Each row of numbers stands for one node and depends on some of the facts below. Use the named rows to name the rest.

Known rows:
[-33  -9  29  31   2 -10  -3   9   1 -16  -8  30   0  22  -8   8   5  -9
  42   2 -26  25   1   7   0   9  -7 -12 -10  31   5   5   6  -2   5 -12
 -52   3] -> noske
[-30   1  18  29  -9 -10   3  10 -12 -14 -14  17  -2   9 -12  -1  20   0
  25 -15  -5   2   7  -6   7  14   2 -17  -3  11  12  17   6   9   8  -3
 -42   3] -> fedraplir
[-31  -4  34  47   3 -17  29  12  -5 -11 -10  14 -19  -3 -20  -6   7   7
  34  -5  -1  19  20  -8  13   1 -22 -14 -14  32  26  18  21   7  14  14
 -29   2] -> notris
[-27   6  24  43  -5 -21  33  -1  -3 -19 -14  20 -16  -5 -17   5   8   7
  26   3   6  19  25 -12  11   1   0 -11 -11  24  15  16  32  10  22  21
 -28  10] -> belol
[-39  -9  29  32  -1  -6   2   9   3 -16 -15  24   5  28 -17  12  12  -3
  42   2 -25  25  -3  12   2  15  -9  -7 -19  27   5  10  12  -8  10 -11
 -53   7] -> gekom
[-15 -14  49  59 -29 -18  37   1   3  -9 -11 -12   7  14 -11  -1  12  10
  39  16 -12   7   0  -5  11   1  27 -34 -20   0  33  26  22  -7  24   1
 -47  31] -> statrudrum
[-15 -17  37  12   6 -15   6 -13  -2 -31   5  30 -18  -8  10  12  -2 -23
  46   0 -16   2  14 -26 -12  -9  22 -26   8  12   5  -4   6  21  -1  -6
 -71   2] -> brosti
[-23 -12  24  14  -6 -51   5  -9 -13 -19  -2  21 -22 -20   7  -9  -1 -22
  38 -22   6 -11  22 -24  -4  -8  14 -31   8  18  35   2   5  17  -2  -1
 -37  -1] -> bubron
[-21 -16  29  46  -9 -10   8   1  -1 -13 -12  12   3  20  -6   6   9   6
  37   4 -14  10  -2  -8   9   3   4 -24 -15   8   6  20  16   3  19  -2
 -55  17] -> dukan
[-34  -1  18  29  -6 -12   5   4   7 -25 -18  26   4  24 -16  16   5 -13
  38  10 -13  20   3  -4  -6  14   3  -1 -20  42  10   8  15  -3  -2  -9
 -56   9] -> kubak
[-30  -6  23  43  -6 -10  -2   5   4 -14 -15  26   7  27 -16   8   7   1
  36   1 -27  25  -1   9   5  12 -12 -11 -15  27   2  17  10   3  10  -8
 -49  12] -> guflos
[-21 -29  55  14 -10 -38  26   5  -6  -7   8   6 -20  -8   5 -10  -9 -21
  51  -9 -18   5  15 -16  -1 -10  17 -43   9   9  46   2   2  -2   0  -9
 -52   5] -> fiper
[-20 -22  34   7  -1 -51  11  -4 -11  -8  -7  19 -22 -13   7  -1  -6 -26
  50 -14  -4  -1  16 -22  -4 -12  12 -32   3  18  41  -3  12   6  -9  -6
 -59 -10] -> bogas
[-34  -1  43  45  -6  -8  33   3  11 -19  -1  21 -14   1 -18  -3  -4   0
  32  -4 -26  24  29   5   7  13 -16  -6  -3  46  14  13  14  -4  19  14
 -25  13] -> siklas
[-19  -6  32  29  12 -10   1  -8   1 -35  -8  33 -19  -8  -1   7 -10 -27
  29  -6   6 -17  11 -36 -14  -4  18 -27  16  29  -2   1  -5  30  -2  -2
 -56  16] -> sarubam
[-23 -10  37  47 -17 -10  32   0  -2  -1 -12  -2   4  11 -14   4  12  10
  50  24  -2   8  -9  -7   6   0  22 -28 -30  -6  29  23  29  -2  26  -6
 -45  26] -> gabir
[-33 -10  30  32  -6 -17  13   7  -3  -8  -8  14   0  14  -9   3  11  -1
  46   4 -12  14  -2  -1   2   3   4 -17 -14  13  24  10  13  -8   6 -11
 -51   0] -> veskoror
[-26   5  29  44   4  -2  36  10  -6 -20 -19  15 -19   4 -19   2  20  10
  21   1   1  19  20 -12  17   3 -11 -13  -5  11   7  22  25  15  17  18
 -42  -1] -> fosin
[-35  -2  42  12  11   7   3   2 -10 -20   5  41 -24 -18   1  -2  -3 -15
  30  -3  -5  -8   0 -18  -8   5  24 -27  13   6  -5  -1  -7  18  10   0
 -42   8] -> gretrazi

There are 4 kinds of fact about the nodes: ρ, Θ, ε, μ.
ρ a <- belol bogas bragrik bremim brosti brubi bubron daskifli datadra desos dileflek dogeskem draplu dridak feso flikeflu flutek gadazon gatral getrun giflo gipek graplum graren gravak grere groklas grukul grumibrel kedrul klunel klupliza kubak kugivun ledun lemeplam linos mistam muban nadras nivigek nutol nutu pefotu pifla plabrom plafur plifleste plosem plubril plutan pofor razak sarubam saste seskem sina skosku skubes stopen subok tama tisus tredra trifin trigom trisen trudrol truvas tunok vadrar vugu zitrok
ρ d <- bibras bupum diplel diregru drofas gretrazi kidun klebaflok kloleses mupil naska pefle ploban plukli rumas skekol stogi stubrik trabra trereples trukler veplazun zudor
ρ f <- bipir gabir kerom litro madedur nutik plimo plisin skazu tezofo truziva vuzo
ρ c <- bobrubul briflopir broflem dregre fiper flafun gaplo grifak grosko kela klutepluk leplema migam plopin plugu punel rostu rurir siklas statrudrum storos toskim vokleskul
ρ b <- brebris broklubrur depa dimok drapazor drukezak dukan flodun geflen gekom givul grosafler groven guflos kastan kliskir lapes mifluk nesu nima nitrul noske notris plalak plaso plubi pufil rigrom stabragrok stegor stigran tabel tesapus tido vagrun veskoror zole
ρ e <- brogrir fedraplir fikis fimis fosin grotigik lefli mustal nuvar patrastim pluplede stiskim trevamu tristegro truflek vedo veflo voluk vosta
Θ vadrar <- belol klebaflok kubak
Θ gaplo <- bibras stopen
Θ nesu <- bobrubul briflopir depa drukezak flikeflu grifak nitrul plosem plugu stopen storos tido truflek vokleskul zitrok
Θ giflo <- bogas
Θ tisus <- briflopir draplu
Θ skosku <- broflem daskifli draplu madedur vadrar zudor
Θ trukler <- brogrir migam
Θ noske <- broklubrur
Θ nitrul <- brosti naska tisus vadrar vuzo zole
Θ brosti <- bubron
Θ plubi <- desos zudor
Θ bogas <- diplel patrastim plaso
Θ plosem <- diplel grotigik grukul pluplede rigrom seskem toskim vosta
Θ vagrun <- dogeskem drapazor klupliza
Θ plimo <- draplu
Θ trifin <- draplu toskim vuzo
Θ storos <- drukezak kastan litro rumas sarubam trabra
Θ patrastim <- fikis rostu
Θ saste <- fikis voluk
Θ dileflek <- fikis plubi vokleskul
Θ briflopir <- fimis trigom trudrol vugu
Θ ploban <- fimis kastan toskim
Θ vuzo <- flikeflu
Θ gretrazi <- flikeflu
Θ grifak <- flikeflu veflo
Θ nadras <- flutek muban
Θ punel <- fosin truflek
Θ tredra <- fosin razak
Θ stigran <- gadazon
Θ plubril <- gadazon gipek kubak
Θ plisin <- gadazon
Θ dogeskem <- grere litro
Θ diplel <- grosko litro stegor
Θ tabel <- grosko mistam trabra
Θ flutek <- grosko toskim trigom
Θ truziva <- groven plimo
Θ rumas <- grukul
Θ belol <- kedrul toskim
Θ dridak <- kedrul lemeplam
Θ trabra <- kela
Θ bobrubul <- kidun kubak migam nitrul sarubam skekol tabel tisus trabra truziva vagrun
Θ kastan <- kidun toskim
Θ drukezak <- kliskir madedur pefle rostu
Θ grukul <- klupliza
Θ drapazor <- kubak
Θ guflos <- kubak
Θ grere <- litro
Θ fedraplir <- litro
Θ stegor <- migam
Θ truflek <- muban
Θ bupum <- muban toskim
Θ groven <- naska stogi
Θ graren <- nivigek
Θ plaso <- nivigek rigrom
Θ grotigik <- notris rumas
Θ lemeplam <- nutu
Θ sarubam <- plaso sina trigom
Θ pefle <- ploban
Θ kliskir <- plukli siklas
Θ vugu <- razak
Θ daskifli <- razak
Θ broklubrur <- skubes
Θ geflen <- stegor
Θ vosta <- stopen
Θ sina <- subok
Θ klebaflok <- subok
Θ plifleste <- tama
Θ tido <- tredra
Θ stopen <- vedo
Θ plugu <- vokleskul
Θ siklas <- voluk
Θ pofor <- zudor
[belol bipir bobrubul broflem dukan flafun fosin gadazon geflen graplum gravak kerom klebaflok kloleses nesu nivigek nuvar plugu pofor rurir tido trereples truziva vagrun vedo vokleskul] ε m
[bibras bogas brubi bubron daskifli dregre dridak fimis fiper gipek grosafler grumibrel klupliza lapes nutol pifla plopin plubril razak rostu sina skazu stiskim tabel tama trigom tristegro truflek voluk vosta vuzo] ε j
[bragrik brebris briflopir desos fedraplir giflo graren grere groklas klutepluk leplema linos migam mupil nima notris plaso saste skekol skosku stogi stopen subok tisus trifin veskoror] ε h
[bremim broklubrur bupum dileflek gabir getrun kliskir madedur mifluk mistam nutik plalak ploban plutan pufil skubes stabragrok statrudrum storos trisen vadrar veplazun] ε i
[brogrir diplel dogeskem fikis flikeflu flodun gekom guflos kubak kugivun lefli muban mustal patrastim plafur pluplede punel rigrom stubrik trudrol truvas vugu] ε l
[brosti draplu drofas feso gaplo gatral givul gretrazi grifak kela lemeplam litro nadras naska pefotu sarubam stigran tesapus trabra tredra trevamu trukler tunok veflo zole] ε k
[datadra depa dimok diregru drapazor drukezak flutek grosko grotigik groven grukul kastan kedrul kidun klunel ledun nitrul noske nutu pefle plabrom plifleste plimo plisin plosem plubi plukli rumas seskem siklas stegor tezofo toskim zitrok zudor] ε g
μ 295 <- belol bremim dileflek diregru draplu drofas fimis fosin gadazon givul grotigik kerom leplema mupil nitrul notris nuvar pefotu plafur ploban plubril pofor rostu rurir siklas skekol stabragrok stegor stopen subok tristegro truflek vadrar vagrun vuzo zitrok zudor
μ 825 <- bibras briflopir brubi bubron bupum daskifli desos drapazor fedraplir feso fikis flafun flikeflu flodun flutek gaplo getrun gipek graplum grere grifak grukul kastan kliskir klupliza ledun litro mifluk migam mistam mustal nima nivigek pefle plopin plosem punel rigrom sarubam saste stiskim stogi tabel tama tesapus trereples truvas veflo veplazun vosta vugu
μ 881 <- bipir brebris broflem brogrir diplel dregre geflen giflo gretrazi grosko kela kidun kloleses klunel lefli linos nutol nutu plimo plubi pluplede plutan skubes toskim trifin truziva tunok voluk
μ 840 <- bobrubul bogas broklubrur brosti depa dogeskem dridak drukezak fiper gabir gekom groklas groven kedrul kubak kugivun lapes nadras naska noske pifla plabrom plalak plaso plifleste plukli razak rumas seskem skosku stigran storos tisus trevamu trigom trudrol vedo veskoror vokleskul
μ 553 <- bragrik datadra dimok dukan gatral graren gravak grosafler grumibrel guflos klebaflok klutepluk lemeplam madedur muban nesu nutik patrastim plisin plugu pufil sina skazu statrudrum stubrik tezofo tido trabra tredra trisen trukler zole

Rows to name:
No name comes twice in this set of rows, the named rows included.
[-18 -15  31  14  -4 -40  10   3 -19 -14  -4  21 -27 -11   6 -12   5 -17
  29 -24   5  -6  15 -22   5  -3   5 -39  16   4  24   4   0  19  -2  -2
 -44 -15] : stiskim
[-15 -15  35  23   7  -2  -3  -4  -9 -32  -4  33 -22  -8   4   0  12 -13
  24 -17 -15  -7   7 -23  -3   1  11 -28  21   9 -13   8  -9  37   4   6
 -63  -1] : veflo
[-35   4  45  56  -3  -5  36   3   0  -5  -3  20 -15  -1 -24  -1   5  14
  37   9   0  16  13  -8  15  -1  -4 -17 -15  17  17  16  23   0  29  14
 -17  19] : kerom
[-24  -3  13  32  -6 -28  17   3   4 -15 -19  16  -2  15 -15  10   1 -14
  47   9   4   9  11 -18  -6   4   9 -14 -12  32  35   1  21   5  -4 -17
 -57  10] : tisus
[-26   4  34  59   5  -5  40  14   0 -16 -19  11 -16   3 -30   3   6   6
  34  11  22   9  19 -27  11   1 -15 -15  -4  36  13  14  18  20  13   3
 -38  19] : vagrun
[-25 -17  44  26   6   0   0  -3  -9 -25   4  30 -15 -11   6  -3  -4 -11
  31 -14 -11  -7   4 -20  -1  -4   9 -35  15   6 -14   3 -12  26  14   5
 -51  11] : tesapus
[-26   2  33  57  -8 -11  50  17 -16  -3 -16   4 -11  -3 -19   0  12  24
  35  12  12  17  16 -17  21  -1  -2 -23 -15  -2  21  27  34   5  33  16
 -26  13] : stabragrok
[-35  -5  27   0  -7 -38  13   4 -24  -8  -5  29 -22 -25   7  -5  -3 -21
  35 -20  13 -10  18 -22  -4   5  21 -31   9  13  36  -3   7   4   4  -3
 -33  -8] : nutol
[-16 -15  29  34   0 -37  10   5  -4 -12  -5  17 -20 -10  -8 -15  -6 -23
  40 -17  19 -23  18 -39  -6 -14   2 -35  14  34  33  -2  -9  30  -8 -13
 -48   7] : tabel
[ -9 -21  40  27   7 -14   1  -7   2 -29   1  23 -16   5   9   1  -6 -15
  45  -4 -22  -2  12 -25  -1 -14   2 -32  11  10  -9   1  -1  32   6  -3
 -76  11] : zole
[-24  14  17  48 -18 -30  51   0  -9 -13 -18   1  -9 -12 -15   4  17  18
  30   9  16  13  30 -20  16   2   5 -16 -20   8  30  24  44  10  29  18
 -35  18] : vadrar
[-38  -3  39  50 -20   1  11   3   8 -18  -7  23   6  17 -17   1   3  -2
  25  -6 -26  10   2  11   3  25   3 -10  -9  33  14  20   2  -6  20   0
 -29  29] : punel
[-16 -21  44  30  -8 -47   8  -7  -7  -3   5  13 -18  -3   7 -11 -17 -15
  51 -10 -11  -5  16 -15   3 -21   2 -43   1   7  34   4   1  10   1  -5
 -41   5] : skazu
[-29  10  26  51   3 -21  34  12  -3 -11 -14  18 -19   4 -28   2   4  -1
  33  10  17  12  26 -20   6  -6 -12 -11 -13  43  31   9  23  16   3   5
 -21  11] : skekol
[-26  11  28  58  -7 -18  46   3  -7  -6 -19   3 -14  -7 -17   1  17  18
  33  17  16  14  17 -13  20  -3   6 -17 -23   5  29  30  43  11  26  18
 -26  18] : ploban

Now the same nodes, written a new way:
Named rows:
[ 10  17 -11  -1 -18  32  40 -16 -31  26  -8 -32   8  15 -30 -17  16  -7
 -40  16 -12   0  52  -3  36 -11 -13 -12  45 -38  11   8 -10 -19 -28] -> plutan
[ 15  -3   5  -5   2  -7   6 -27  14   4 -19 -13  -3  23 -17 -11  12 -11
 -19  12  -6   2  49   9  22  -1  -4  -9  36  14  14  49   1 -26 -14] -> klupliza
[ 12   0   3  -4   4   5   9 -21  10   4 -14  -6   9  27 -17 -14  15 -16
 -31  26  -8   3  44   8  24  -4 -10 -13  31 -15  11  25   0 -24 -16] -> graplum
[ 18   1  23   1 -32   9  12 -17 -13   2 -48 -19   1  49 -17 -32  -8  -9
 -46  55  -9  -4  53  17  21 -22 -12 -16  45  -8  15 -19 -11  -6 -17] -> gabir
[ 13 -13  -3 -17  -2 -11   4 -39  10   5   3 -15 -15  32  -4  -6  12   0
  -2   7  -6   5  45 -13  27  -2  -6  -9  39  20  17  80  -1 -26 -21] -> siklas
[  4   7 -12  -5  14  23  37 -28 -32  17  16  -4   9  29 -38  -2  25 -10
  -5  12 -15   3  39   1  36   8 -12 -11  27 -42   7  56  -2 -24 -20] -> gravak
[  2   9  10  10 -24   8  48 -25 -53  17  30  13  29  51 -57  -9  21  -3
  -7  50 -20  -3  43 -23  27   6 -48 -17  14 -62  -3  28 -22 -47 -25] -> stubrik
[  8  18  -8   0 -21  33  37 -17 -25  27 -10 -32   1  17 -33 -17  15  -8
 -30  11 -10   0  58  -6  32 -10 -19  -5  43 -18  10  10  -8 -17 -28] -> skubes
[  2  15  19  11  -9  32  41 -23 -75  29  20   1   8  51 -49  -6  16  -4
  -8  42 -14  -2  45 -12  31   0 -16 -17  26 -55   2   9 -24 -36 -19] -> trukler
[ 10   8   1   7 -26   0  21 -16   1   4  -3  11  34  24 -30 -23  28 -14
 -31  45 -20  -1  47  -5  19  -3 -45 -15  17 -32   8  -1  -3 -30 -16] -> mustal
[ 11  12  -2   5 -31  34  20 -19 -14  13 -27 -15   1  24 -23 -31   8 -12
 -23  23  -7  -1  57  14  22  -9   0  -7  36   3  17  -2   4  -5 -19] -> mistam
[ 19 -12 -12 -22  -1 -23  20 -33   6  11  -1 -27 -19  18 -22   5   7   3
 -15   0 -12   5  48 -21  31  -1 -23 -10  49  -1  13  81 -11 -36 -29] -> toskim
[ 23 -13   6  -6  -1 -16  -7 -24  24   0 -42 -14  -8  20 -13 -18   5 -14
 -41  15  -6   1  51  12  15  -7 -14 -11  38  21  14  30  -2 -22 -14] -> bogas
[  4  20  -2   6 -29  53  23 -23 -15  18 -15 -26   2  30 -16 -28  16  -9
 -12  19  -6   1  54 -10  25  -8  -9  -1  32   4  13   9   1  -8 -22] -> vadrar
[  9   7  -6   5 -20   3  25 -12   8   3  -6   7  39  23 -30 -22  26 -17
 -34  44 -14   1  47   2  21  -6 -43 -14  20 -33   9   2   4 -22 -17] -> truvas
[ 23 -11   6  -5   2 -15  -9 -21  25   0 -43 -19 -15  23 -11 -17   6 -15
 -38  15  -6   2  49   6  16  -6  -9 -10  38  23  15  32  -3 -23 -12] -> trigom
[ 10 -13  20  -5   2 -43   9 -38 -18  -3  11  -6  -9  53 -11   0  -6  10
  -9  23  -4  -5  42 -15  32   1   5 -20  41   3   9  66 -26 -58 -17] -> diregru
[ 18   0 -10  -4 -40  11  21 -30 -12   9 -31 -23 -12  32  -4 -32  -4   2
 -18   8  -9  -4  56  19  25  -8  14  -8  41  30  25  32  -1 -10 -27] -> migam
[ 20  -3 -11  -4 -19  -3   7 -25  -4  -2 -60 -27  -8  27   2 -37  -6  -3
 -53  16  -9  -6  57  23  27 -13  18 -13  46  30  19  13  -3 -12 -22] -> groklas

Name these rows:
No name comes twice in this set of rows, the named rows included.
[ 16 -11  -1  -9   7 -24   1 -34  15  -4 -20 -17 -13  27  -6 -10   3  -2
 -15   5  -5   1  46   4  28   2   7  -8  38  29  12  69  -2 -32 -15] : flutek
[ 15  13  11   9 -30  34  21 -12  -3  19 -22 -11  13  18 -35 -21  15 -20
 -18  27   2   1  53  27  16  -8  -9  -9  28  -9  21  -1  -1 -12 -14] : sarubam
[  4   9  -8   2 -26  13  30 -14   6   7  10   5  40  23 -33 -21  28 -15
 -24  40 -12   2  47 -11  25  -4 -44 -13  17 -45   8  13   9 -24 -19] : plafur
[  0  14   8   1 -23  46  48 -31 -60  21   0 -18  -5  57 -43 -22   8   0
   3  34 -20  -1  47 -15  33  -4 -13  -4  31 -29   3  37 -14  -4 -28] : madedur
[ 17   7  10   6 -21  37   4  -9   6  15 -52 -23   4  21 -23 -29  15 -24
 -41  33  -6   2  54  14   8 -14 -20  -8  31   7  16 -22  -8  -2 -14] : brosti
[ 15  -5  20  -1 -21 -10  39 -15 -15  14  -2 -22   8  28 -53  -4   2  -9
  -3  28  -1   0  44 -11  24  -9 -34 -20  43 -38  17  56 -31 -39 -22] : truziva
[ 18   2  -2   5 -20  -3  12  -9  21  -1 -31   3  34  20 -27 -30  23 -22
 -54  48 -16   0  50   5  13 -11 -51 -16  22 -19  10  -8  -2 -20 -15] : kugivun
[  3  12   4   0 -19  38  54 -30 -65  18   0 -10   1  57 -41 -15   5  -3
  -5  37 -16  -1  46  -3  37  -2 -10 -12  35 -45   6  28 -13  -7 -27] : nutik
[ 17   4  39  13 -34   8   1 -13 -15  15 -37 -10  -1  41 -30 -24   1 -11
 -39  55  -6  -2  52  -3   7 -17 -24 -15  30  -1  11 -27 -25 -27 -11] : naska
[ 17  -3  -8  -7 -29   8  23 -32  -8   2 -27 -19 -13  47  -2 -28  11   6
 -24   7 -17   0  56  20  22 -10   8  -3  45  45  23  34  -2  -1 -33] : briflopir
[ 17   0 -29 -21 -44  16  23 -33 -25  11 -12 -35 -20  16  -9 -13  19   8
 -17  -3 -39  -5  52   0  40 -12 -25 -12  60 -29  25  28 -17   6 -26] : brebris

